Below are the code and all the weights of a small trained network. Each question names an input and a target symbol and asks about switching units off, where a switched-off unit gives its printed mean instead of its output.

import numpy as np


def w(rows, s, z=0):
    codes = np.array(rows[::2]) - 128.0
    scale = np.full(codes.shape[1], s)
    scale[-1] = z or s
    return codes * scale


def norm(h):
    return h / np.sqrt((h * h).mean(-1, keepdims=True) + 1e-5)


def f(y):
    return np.maximum(y, 0)


def softmax(a):
    e = np.exp(a - a.max(-1, keepdims=True))
    return e / e.sum(-1, keepdims=True)


def log_softmax(a):
    a = a - a.max(-1, keepdims=True)
    return a - np.log(np.exp(a).sum(-1, keepdims=True))


def net(x, mask):
    ids = ['Λαβεζμστψ'.index(c) for c in x.split()]
    T = len(ids)
    res = E[ids] + P[:T]
    r = norm(res)
    for j in range(2):
        rows = slice(4 * j, 4 * j + 4)
        q, k, v = (r @ M[0][rows].T for M in (Q, K, V))
        z = softmax(np.where(np.tri(T) > 0, q @ k.T / 4**0.5, -1e9)) @ v
        o = O[0][rows]
        res = res + np.where(mask[j], z, o[:, -1]) @ o[:, :-1]
    y = f(norm(res) @ A[0][:, :-1].T + A[0][:, -1])
    res = res + np.where(mask[2:10], y, B[0][:, -1]) @ B[0][:, :-1]
    return log_softmax(norm(res)[-1] @ U[:, :-1].T + U[:, -1])


Q, K, V, O, A, B = {}, {}, {}, {}, {}, {}
E = w([
[111,152,71,126,139,134,159,146,155,133,75,138],'Λ',
[96,118,104,98,107,206,130,118,119,100,96,109],'α',
[104,141,102,170,99,155,177,120,143,108,131,107],'β',
[82,77,104,156,135,178,110,175,111,76,71,123],'ε',
[106,149,59,187,170,100,120,174,149,92,161,137],'ζ',
[136,195,114,90,126,124,105,122,125,95,136,80],'μ',
[82,127,76,131,66,145,139,82,60,137,157,142],'σ',
[114,139,123,141,135,90,110,186,109,165,96,73],'τ',
[1,141,139,81,151,119,158,142,135,105,187,102],'ψ',
],0.023)
P = w([
[143,88,254,149,133,87,26,118,158,151,153,172],'0',
[218,65,48,87,138,157,164,63,211,135,127,57],'1',
[172,43,37,120,182,138,125,88,182,98,156,60],'2',
[144,79,28,112,181,129,79,93,207,138,148,107],'3',
[134,91,38,171,174,138,95,94,210,119,137,105],'4',
[137,87,66,169,135,146,75,119,172,91,128,96],'5',
[156,110,57,177,126,148,105,124,157,100,84,91],'6',
[131,104,86,184,128,152,122,136,155,109,84,94],'7',
[144,120,80,177,106,142,137,153,142,112,84,113],'8',
[139,164,97,138,99,176,145,153,150,130,67,101],'9',
[125,165,97,137,95,179,140,173,139,110,65,121],'10',
[129,173,129,131,81,171,145,181,125,121,63,126],'11',
[94,196,95,135,85,208,174,182,129,123,50,156],'12',
[111,202,132,115,74,171,184,181,104,125,92,147],'13',
],0.0098)
Q[0] = w([
[216,47,204,95,157,55,143,61,92,144,136,146],'head 1',
[71,197,104,126,136,87,159,112,122,138,131,49],'head 1',
[91,158,101,113,103,166,207,141,150,156,114,39],'head 1',
[190,65,185,96,124,86,163,95,117,122,158,143],'head 1',
[82,140,81,112,92,110,68,108,83,183,121,105],'head 2',
[79,175,104,132,78,160,145,163,100,74,162,104],'head 2',
[164,90,2,150,106,128,135,136,157,60,109,39],'head 2',
[107,213,67,129,141,163,230,232,29,99,96,82],'head 2',
],0.0082)
K[0] = w([
[172,153,1,137,168,162,207,222,147,158,133,56],'head 1',
[125,130,196,108,40,107,62,114,216,107,126,156],'head 1',
[152,109,213,213,117,156,48,170,132,45,181,143],'head 1',
[165,131,18,137,133,195,143,106,119,111,138,47],'head 1',
[95,97,152,150,96,175,190,236,170,154,147,125],'head 2',
[99,168,112,123,63,109,105,208,139,186,114,201],'head 2',
[23,246,60,154,129,119,157,157,33,132,101,59],'head 2',
[67,182,221,132,63,120,97,155,115,121,110,184],'head 2',
],0.0075)
V[0] = w([
[114,130,154,54,74,89,86,199,152,184,150,90],'head 1',
[124,115,47,90,58,254,93,122,106,154,90,120],'head 1',
[234,178,230,160,86,221,73,111,140,111,75,77],'head 1',
[145,188,155,55,146,120,190,45,201,111,120,118],'head 1',
[139,141,135,21,189,195,59,118,107,46,67,83],'head 2',
[186,175,153,152,188,121,149,198,194,92,181,119],'head 2',
[32,143,166,66,138,106,148,159,137,110,180,90],'head 2',
[125,115,159,150,113,163,130,70,142,10,198,182],'head 2',
],0.0099)
O[0] = w([
[86,133,121,69,57,125,71,59,135,183,166,140,242],'head 1',
[120,87,141,98,134,48,123,127,250,134,108,100,2],'head 1',
[172,80,139,98,56,183,149,170,125,120,161,120,219],'head 1',
[121,106,130,161,159,200,63,134,88,202,103,48,55],'head 1',
[143,192,226,119,100,119,82,66,193,109,64,150,190],'head 2',
[149,152,207,194,128,219,182,167,124,69,110,82,116],'head 2',
[4,115,118,95,136,97,115,115,113,107,136,54,227],'head 2',
[68,178,175,86,63,138,107,190,124,106,169,190,38],'head 2',
],0.011,0.0075)
A[0] = w([
[87,91,85,66,122,151,129,112,122,84,86,129,186],'neuron 1',
[133,181,118,135,134,139,82,112,161,120,135,97,185],'neuron 2',
[108,170,72,151,167,3,184,144,164,64,100,139,129],'neuron 3',
[152,173,135,154,106,109,140,103,142,150,196,111,203],'neuron 4',
[101,164,130,89,100,122,110,161,95,84,61,75,222],'neuron 5',
[190,68,139,119,45,136,202,122,168,91,132,159,254],'neuron 6',
[108,134,103,130,121,108,103,71,130,119,131,97,137],'neuron 7',
[126,157,89,135,168,119,121,107,60,90,115,139,158],'neuron 8',
],0.011,0.0035)
B[0] = w([
[203,164,80,230,37,68,103,102,178,169,201,113,246],'neuron 1',
[83,118,85,128,56,201,188,127,48,134,29,126,189],'neuron 2',
[124,52,159,162,44,169,160,78,68,84,135,133,254],'neuron 3',
[227,111,109,104,60,127,86,118,37,85,62,186,168],'neuron 4',
[155,104,113,151,156,125,218,122,170,77,157,159,241],'neuron 5',
[118,168,126,109,175,168,74,206,150,142,16,168,240],'neuron 6',
[160,90,86,104,160,96,179,124,118,122,98,29,210],'neuron 7',
[169,160,115,125,254,66,125,166,195,173,132,169,219],'neuron 8',
],0.0096,0.0092)
U = w([
[236,36,65,162,186,136,170,75,94,138,70,59,5],'Λ',
[134,127,130,129,141,89,54,194,213,114,83,91,162],'α',
[192,160,76,173,164,173,130,254,137,62,188,105,41],'β',
[119,147,160,113,98,180,131,85,87,12,8,159,83],'ε',
[195,144,180,168,219,139,185,74,81,119,176,197,190],'ζ',
[143,91,164,145,74,216,127,142,57,188,138,80,179],'μ',
[81,57,120,127,106,84,204,65,121,77,219,39,176],'σ',
[234,179,52,80,105,52,61,137,90,136,187,166,139],'τ',
[39,165,134,116,191,112,65,76,121,175,53,128,192],'ψ',
],0.0057,0.0019)

Each question gives the input, a string of symbols that net reads in full, and the target symbol t.
The units are the heads (4 rows each of Q, K, V and O) and the neurons (one row each of A and B). Each row of codes is followed by its name. A weight is (code - 128) times the scale printed after its matrix; where a second scale follows, it is the last column's (O, A, B and U).
mask holds one flag per unit, heads first, then neurons. A switched-off unit (its flag False) gives its mean, the last column of its rows in O or B, instead of its output. The means were averaged over made-up inputs and are rounded, as every weight is.
A unit's drop is (log p(t) with every unit on - log p(t) with that unit switched off) / (log p(t) with every unit on - log p(t) with every unit switched off).
The circuit of an input: a set's keep is (log p(t) with only the set's units on - log p(t) with every unit switched off) / (log p(t) with every unit on - log p(t) with every unit switched off). Starting from all 10 units, units are removed one at a time, each time the one whose removal leaves the highest keep (on an exact tie, the one counted first), for as long as the keep stays at least 0.8.
circuit, biggest first: the units of the circuit, biggest drop first
most important unit: the unit with the biggest drop
k most important neurons: the k neurons with the biggest drops, biggest first
drop of u: that unit's drop, to one decimal
input σ ε ε ε σ ζ σ, target τ: most important unit : head 2
input β ζ ψ, target β: circuit, biggest first : (head 1; neuron 3)
input τ τ β Λ σ α ε τ μ ε, target τ: circuit, biggest first : (head 1; neuron 1)
input Λ ε μ ψ ε, target σ: circuit, biggest first : (head 2; neuron 6)
input ζ α ε, target ζ: circuit, biggest first : (head 1; neuron 8)
input α Λ Λ β, target α: circuit, biggest first : (head 1; neuron 6)
input Λ β μ, target ε: 3 most important neurons : (neuron 2; neuron 1; neuron 4)
input σ σ ζ ψ μ μ ζ μ ζ μ Λ, target σ: circuit, biggest first : (head 1; neuron 3)
input ε Λ α ε σ, target ε: circuit, biggest first : (head 1; neuron 6)
input ψ ε α, target σ: 2 most important neurons : (neuron 6; neuron 5)
input σ α β α ζ τ τ τ α ε τ ψ β, target σ: circuit, biggest first : (head 2; head 1; neuron 3)
input μ σ μ τ ε σ ψ μ μ ψ μ, target σ: circuit, biggest first : (head 2; neuron 6)
input τ ψ ζ ζ α, target τ: 2 most important neurons : (neuron 1; neuron 3)
input ψ τ ψ μ μ ε Λ ζ, target ψ: most important unit : head 1
input σ ψ ψ τ τ σ τ β Λ τ μ ζ ζ μ, target σ: 2 most important neurons : (neuron 3; neuron 6)
input σ μ ψ ζ τ, target σ: 2 most important neurons : (neuron 3; neuron 6)
input α σ ζ μ Λ μ, target α: 2 most important neurons : (neuron 6; neuron 3)
input ψ Λ α Λ μ σ ε τ ψ β ε α β, target ψ: 2 most important neurons : (neuron 3; neuron 8)
input β α Λ τ, target β: drop of neuron 2 : 0.1
input μ ε ζ μ ψ Λ ε ψ β ε, target μ: drop of head 1 : 1.9
input ψ α μ τ τ μ μ τ, target ψ: circuit, biggest first : (head 1)
input ε μ Λ μ α ψ σ ψ ζ Λ, target σ: drop of neuron 1 : 0.1
